Here is a tiny trained network, its code and every weight. The questions are about switching its units off for an input and a target symbol, where a switched-off unit gives its printed mean instead of its output.

import numpy as np


def w(rows, s, z=0):
    codes = np.array(rows[::2]) - 128.0
    scale = np.full(codes.shape[1], s)
    scale[-1] = z or s
    return codes * scale


def f(y):
    return y / 2 * (1 + np.tanh(0.7978845608 * (y + 0.044715 * y**3)))


def softmax(a):
    e = np.exp(a - a.max(-1, keepdims=True))
    return e / e.sum(-1, keepdims=True)


def log_softmax(a):
    a = a - a.max(-1, keepdims=True)
    return a - np.log(np.exp(a).sum(-1, keepdims=True))


def net(x, mask):
    ids = ['ΔΛΞΣΦΩαβγεζημπψ'.index(c) for c in x.split()]
    T = len(ids)
    res = E[ids] + P[:T]
    q, k, v = (res @ M[0].T for M in (Q, K, V))
    z = softmax(np.where(np.tri(T) > 0, q @ k.T / 2**0.5, -1e9)) @ v
    res = res + np.where(mask[0], z, O[0][:, -1]) @ O[0][:, :-1]
    y = f(res @ A[0][:, :-1].T + A[0][:, -1])
    res = res + np.where(mask[1:13], y, B[0][:, -1]) @ B[0][:, :-1]
    return log_softmax(res[-1] @ U[:, :-1].T + U[:, -1])


Q, K, V, O, A, B = {}, {}, {}, {}, {}, {}
E = w([
[36,118,115,90,134,156,195,156,170,132,99],'Δ',
[141,108,130,112,122,173,115,229,112,56,193],'Λ',
[161,143,158,126,95,108,104,215,178,110,127],'Ξ',
[164,39,77,104,150,64,131,78,160,151,142],'Σ',
[161,193,114,173,77,170,164,138,174,167,142],'Φ',
[94,74,107,194,89,96,158,113,183,113,28],'Ω',
[87,119,118,200,117,143,139,161,86,84,19],'α',
[116,91,169,109,173,103,132,207,183,97,70],'β',
[162,89,192,111,56,67,91,108,68,221,64],'γ',
[37,145,172,96,142,117,147,173,137,179,199],'ε',
[41,100,174,149,113,117,139,111,167,152,147],'ζ',
[202,93,77,74,148,92,206,145,61,166,89],'η',
[165,85,156,222,106,151,158,65,141,41,86],'μ',
[136,129,212,180,162,172,121,138,181,172,134],'π',
[114,90,1,153,114,92,93,75,121,122,173],'ψ',
],0.021)
P = w([
[206,52,93,122,147,220,149,141,197,244,119],'0',
[81,130,135,247,89,135,242,129,106,84,239],'1',
[210,70,87,80,144,203,124,122,166,207,97],'2',
[76,178,138,223,93,90,234,134,111,90,218],'3',
[208,116,86,57,144,177,113,118,151,204,99],'4',
[79,200,136,204,86,52,220,135,111,91,216],'5',
[201,140,86,22,151,150,107,119,132,203,99],'6',
[89,235,135,197,84,14,201,132,111,90,196],'7',
[196,166,79,2,155,122,94,110,125,194,92],'8',
[112,216,124,200,80,71,220,141,99,50,209],'9',
[202,121,89,38,145,158,120,113,133,200,104],'10',
],0.0099)
Q[0] = w([
[67,151,122,255,126,92,220,210,226,51,189],'head 1',
[196,30,19,54,164,159,34,52,120,202,143],'head 1',
],0.0086)
K[0] = w([
[140,149,92,70,107,65,127,72,116,111,147],'head 1',
[100,88,153,176,130,249,152,188,189,115,142],'head 1',
],0.013)
V[0] = w([
[205,66,133,120,113,76,243,149,29,205,132],'head 1',
[92,166,253,86,38,154,103,135,118,114,62],'head 1',
],0.0046)
O[0] = w([
[143,143,185,8,102,126,189,129,38,124,91,253],'head 1',
[98,28,200,142,86,230,190,135,94,148,134,71],'head 1',
],0.012,0.0051)
A[0] = w([
[102,155,191,196,188,67,138,55,118,61,232,100],'neuron 1',
[177,186,226,169,115,109,113,232,113,97,202,153],'neuron 2',
[15,146,107,171,95,168,132,43,168,173,191,86],'neuron 3',
[55,124,99,228,116,93,91,174,202,66,188,3],'neuron 4',
[209,67,151,66,223,182,47,123,191,145,172,49],'neuron 5',
[82,171,142,170,114,82,128,179,78,8,171,100],'neuron 6',
[157,199,98,156,147,132,199,171,112,59,192,119],'neuron 7',
[129,122,122,41,179,137,81,254,157,171,127,115],'neuron 8',
[126,90,94,112,246,169,128,161,128,132,172,169],'neuron 9',
[92,245,193,111,122,141,136,159,122,95,252,16],'neuron 10',
[86,155,99,133,223,110,113,140,246,38,109,230],'neuron 11',
[104,141,215,179,112,198,125,162,86,169,132,127],'neuron 12',
],0.0088,0.0051)
B[0] = w([
[105,64,122,141,156,158,131,253,144,111,86,177],'neuron 1',
[96,119,56,61,123,138,170,94,131,124,123,252],'neuron 2',
[117,177,139,71,114,125,61,68,107,54,123,161],'neuron 3',
[237,181,187,140,173,218,108,110,129,135,132,174],'neuron 4',
[140,177,182,69,132,61,135,145,162,26,120,185],'neuron 5',
[146,137,140,119,154,96,156,121,122,209,179,231],'neuron 6',
[92,72,153,123,134,103,36,114,154,130,109,228],'neuron 7',
[111,90,173,240,94,173,134,145,91,126,139,254],'neuron 8',
[106,135,95,139,255,143,111,142,32,158,162,165],'neuron 9',
[197,110,109,173,146,98,106,120,117,103,105,208],'neuron 10',
[109,51,137,124,78,166,124,99,112,152,132,225],'neuron 11',
[122,186,108,165,94,130,99,174,149,114,104,186],'neuron 12',
],0.01,0.0087)
U = w([
[198,123,141,191,125,116,144,6,104,84,129,144],'Δ',
[126,152,63,116,164,133,64,163,119,112,1,79],'Λ',
[172,200,187,102,182,139,87,127,144,118,114,128],'Ξ',
[145,82,196,153,158,100,106,117,113,108,92,3],'Σ',
[125,134,105,130,16,94,150,168,132,80,185,177],'Φ',
[85,75,55,155,115,34,124,120,179,149,95,143],'Ω',
[139,183,135,234,133,76,109,111,77,162,193,187],'α',
[171,128,153,63,181,74,134,80,125,102,115,119],'β',
[143,164,39,145,108,114,77,74,94,91,152,212],'γ',
[86,135,165,57,109,139,70,35,158,127,162,181],'ε',
[121,139,91,92,145,118,58,184,81,88,142,68],'ζ',
[95,96,117,84,158,170,151,99,133,197,152,112],'η',
[202,187,100,97,123,155,153,117,185,199,194,214],'μ',
[179,112,169,101,139,118,24,127,133,214,89,58],'π',
[217,138,90,124,178,150,135,148,77,164,127,53],'ψ',
],0.0083,0.0053)

Each question gives the input, a string of symbols that net reads in full, and the target symbol t.
The units are the heads (2 rows each of Q, K, V and O) and the neurons (one row each of A and B). Each row of codes is followed by its name. A weight is (code - 128) times the scale printed after its matrix; where a second scale follows, it is the last column's (O, A, B and U).
mask holds one flag per unit, heads first, then neurons. A switched-off unit (its flag False) gives its mean, the last column of its rows in O or B, instead of its output. The means were averaged over made-up inputs and are rounded, as every weight is.
A unit's drop is (log p(t) with every unit on - log p(t) with that unit switched off) / (log p(t) with every unit on - log p(t) with every unit switched off).
The circuit of an input: a set's keep is (log p(t) with only the set's units on - log p(t) with every unit switched off) / (log p(t) with every unit on - log p(t) with every unit switched off). Starting from the 12 units with the biggest drops (on a tie, the unit counted first), units are removed one at a time, each time the one whose removal leaves the highest keep (on an exact tie, the one counted first), for as long as the keep stays at least 0.8.
circuit, biggest first: the units of the circuit, biggest drop first
most important unit: the unit with the biggest drop
top k neurons: the k neurons with the biggest drops, biggest first
drop of u: that unit's drop, to one decimal
input Ξ Λ Ξ Ξ Ξ Λ, target ψ: most important unit -> neuron 4
input ε Λ Φ μ Δ β, target η: top 2 neurons -> [neuron 11; neuron 2]
input ψ μ ζ α, target π: top 2 neurons -> [neuron 4; neuron 7]
input ζ β ζ η ζ ε Σ ψ, target π: top 3 neurons -> [neuron 4; neuron 7; neuron 1]
input Ξ Φ Ξ Ξ, target μ: top 4 neurons -> [neuron 4; neuron 2; neuron 6; neuron 8]
input η ε π β η γ β ψ Δ Ξ, target π: circuit, biggest first -> [neuron 4; head 1; neuron 7; neuron 11]
input Λ γ μ Ξ Δ β η Φ Ξ ζ, target β: circuit, biggest first -> [head 1; neuron 8]
input ζ ε ζ ψ η Ξ π ψ β η, target β: circuit, biggest first -> [head 1; neuron 8]
input Δ β ε Σ, target Ω: circuit, biggest first -> [neuron 1; neuron 4]
input η Δ Ω α, target β: circuit, biggest first -> [head 1; neuron 6]
input Ξ η α β η η Φ ζ η Σ π, target Ξ: circuit, biggest first -> [neuron 5; neuron 11]
input ε π β Δ η Σ γ η ζ μ, target β: circuit, biggest first -> [head 1; neuron 8]
input Δ ε ζ, target ε: top 4 neurons -> [neuron 3; neuron 10; neuron 1; neuron 8]
input ζ ψ ψ Ξ α π Ω Ξ γ μ Ξ, target Φ: most important unit -> neuron 8
input β Ω Δ Σ Σ β α Δ ε α, target Ω: top 2 neurons -> [neuron 7; neuron 4]
input Σ Φ Ξ Λ, target Ω: top 2 neurons -> [neuron 7; neuron 2]
input ζ Ω Δ ε Λ Ξ, target μ: top 2 neurons -> [neuron 4; neuron 2]
input Ω π β, target Σ: top 2 neurons -> [neuron 8; neuron 5]
input β Φ β Σ η Ξ, target β: drop of neuron 2 -> 0.2
input ζ π ζ, target ε: most important unit -> neuron 3
input μ Σ μ ζ, target Ω: drop of neuron 11 -> 0.1
input γ α ψ π η γ, target Φ: drop of neuron 7 -> 0.1
input η Λ Σ Δ ζ μ, target Ω: drop of neuron 1 -> 0.2
input Δ ψ ψ ε, target π: top 2 neurons -> [neuron 4; neuron 7]
